Below is a small trained network, with its code and all its weights. Each question gives an input and a target symbol and asks what happens when units are switched off, that is, made to give their printed mean instead of their output.

import numpy as np


def w(rows, s, z=0):
    codes = np.array(rows[::2]) - 128.0
    scale = np.full(codes.shape[1], s)
    scale[-1] = z or s
    return codes * scale


def norm(h):
    return h / np.sqrt((h * h).mean(-1, keepdims=True) + 1e-5)


def f(y):
    return y / 2 * (1 + np.tanh(0.7978845608 * (y + 0.044715 * y**3)))


def softmax(a):
    e = np.exp(a - a.max(-1, keepdims=True))
    return e / e.sum(-1, keepdims=True)


def log_softmax(a):
    a = a - a.max(-1, keepdims=True)
    return a - np.log(np.exp(a).sum(-1, keepdims=True))


def net(x, mask):
    ids = ['αβδεζημξπω'.index(c) for c in x.split()]
    T = len(ids)
    res = E[ids] + P[:T]
    r = norm(res)
    for j in range(2):
        rows = slice(2 * j, 2 * j + 2)
        q, k, v = (r @ M[0][rows].T for M in (Q, K, V))
        z = softmax(np.where(np.tri(T) > 0, q @ k.T / 2**0.5, -1e9)) @ v
        o = O[0][rows]
        res = res + np.where(mask[j], z, o[:, -1]) @ o[:, :-1]
    y = f(norm(res) @ A[0][:, :-1].T + A[0][:, -1])
    res = res + np.where(mask[2:14], y, B[0][:, -1]) @ B[0][:, :-1]
    return log_softmax(norm(res)[-1] @ U[:, :-1].T + U[:, -1])


Q, K, V, O, A, B = {}, {}, {}, {}, {}, {}
E = w([
[127,46,190,97],'α',
[159,32,166,110],'β',
[140,35,182,109],'δ',
[130,72,179,71],'ε',
[163,193,58,143],'ζ',
[156,153,88,88],'η',
[79,144,150,6],'μ',
[141,84,65,2],'ξ',
[179,157,127,196],'π',
[164,138,173,235],'ω',
],0.0044)
P = w([
[133,177,113,143],'0',
[82,63,160,118],'1',
[189,31,87,91],'2',
[209,155,165,110],'3',
[49,89,154,126],'4',
[155,1,59,132],'5',
[178,155,169,119],'6',
],0.0098)
Q[0] = w([
[195,195,201,3],'head 1',
[28,103,209,110],'head 1',
[222,135,80,87],'head 2',
[140,168,14,142],'head 2',
],0.024)
K[0] = w([
[139,8,2,167],'head 1',
[106,213,56,164],'head 1',
[123,27,77,122],'head 2',
[250,79,67,114],'head 2',
],0.024)
V[0] = w([
[33,103,215,61],'head 1',
[126,73,201,195],'head 1',
[191,108,122,44],'head 2',
[181,135,255,194],'head 2',
],0.012)
O[0] = w([
[2,205,49,146,82],'head 1',
[135,71,128,223,93],'head 1',
[129,81,114,155,217],'head 2',
[71,139,192,197,253],'head 2',
],0.0082,0.003)
A[0] = w([
[102,56,117,193,103],'neuron 1',
[143,53,4,132,94],'neuron 2',
[114,119,132,118,64],'neuron 3',
[48,97,120,153,73],'neuron 4',
[135,103,127,86,136],'neuron 5',
[138,159,119,168,78],'neuron 6',
[190,151,105,181,115],'neuron 7',
[140,49,76,132,108],'neuron 8',
[184,158,107,112,80],'neuron 9',
[208,239,80,183,110],'neuron 10',
[56,97,110,91,2],'neuron 11',
[188,178,16,175,113],'neuron 12',
],0.019,0.0084)
B[0] = w([
[107,80,67,111,206],'neuron 1',
[93,2,56,82,254],'neuron 2',
[131,100,139,181,115],'neuron 3',
[162,208,132,159,181],'neuron 4',
[99,159,100,147,177],'neuron 5',
[151,115,148,178,118],'neuron 6',
[71,152,135,122,150],'neuron 7',
[156,160,199,124,217],'neuron 8',
[163,93,102,118,139],'neuron 9',
[160,149,249,145,138],'neuron 10',
[237,55,121,151,147],'neuron 11',
[216,198,101,114,154],'neuron 12',
],0.032,0.0091)
U = w([
[87,206,60,235,181],'α',
[104,53,172,147,92],'β',
[59,60,85,186,187],'δ',
[5,222,124,63,94],'ε',
[255,168,120,194,225],'ζ',
[176,155,134,61,40],'η',
[151,215,110,69,4],'μ',
[170,101,9,76,104],'ξ',
[150,138,218,130,95],'π',
[126,129,251,165,223],'ω',
],0.0093,0.0021)

Each question gives the input, a string of symbols that net reads in full, and the target symbol t.
The units are the heads (2 rows each of Q, K, V and O) and the neurons (one row each of A and B). Each row of codes is followed by its name. A weight is (code - 128) times the scale printed after its matrix; where a second scale follows, it is the last column's (O, A, B and U).
mask holds one flag per unit, heads first, then neurons. A switched-off unit (its flag False) gives its mean, the last column of its rows in O or B, instead of its output. The means were averaged over made-up inputs and are rounded, as every weight is.
A unit's drop is (log p(t) with every unit on - log p(t) with that unit switched off) / (log p(t) with every unit on - log p(t) with every unit switched off).
The circuit of an input: a set's keep is (log p(t) with only the set's units on - log p(t) with every unit switched off) / (log p(t) with every unit on - log p(t) with every unit switched off). Starting from the 12 units with the biggest drops (on a tie, the unit counted first), units are removed one at a time, each time the one whose removal leaves the highest keep (on an exact tie, the one counted first), for as long as the keep stays at least 0.8.
units of the circuit, in order: the units of the circuit, biggest drop first
unit that matters most: the unit with the biggest drop
top k neurons: the k neurons with the biggest drops, biggest first
heads that matter: for each layer, one digit per head in row order, 1 if its drop is at least 0.15 and else 0, layers parted by /
input ε ω ε δ ω ω π, target ω: heads that matter => 00
input α α α ε η, target α: heads that matter => 01
input α α α ω α, target α: heads that matter => 01
input ξ α ε δ, target ε: unit that matters most => neuron 2
input ε ζ ε α ε ω η, target ω: heads that matter => 10
input α ε ξ ω δ, target α: heads that matter => 01
input α ε ε ε ω, target α: units of the circuit, in order => neuron 2; neuron 8
input ε ε ε α β, target ζ: heads that matter => 10
input ε ε β δ η, target ζ: units of the circuit, in order => neuron 11; neuron 2
input ξ η α δ ω, target ε: top 3 neurons => neuron 2; neuron 8; neuron 11
input ε ζ ε ε, target ζ: heads that matter => 01
input μ ε ω ε, target ω: heads that matter => 10
input ε α ξ π ε, target ζ: units of the circuit, in order => neuron 11; neuron 2
input ε ω β α, target ω: units of the circuit, in order => neuron 2; head 2; neuron 4
input η ε ε α, target ε: top neuron => neuron 2
input β ε π β, target ω: top 3 neurons => neuron 2; neuron 1; neuron 12
input ξ ε α α, target ε: heads that matter => 00
input α ε ω β, target ω: units of the circuit, in order => neuron 2; neuron 12; neuron 4
input π ε ε δ ζ, target ω: heads that matter => 10
input α π δ α δ, target α: heads that matter => 01
input ω ε ε η ζ, target β: unit that matters most => head 1
input ε δ α ε, target ε: top 4 neurons => neuron 2; neuron 8; neuron 1; neuron 11
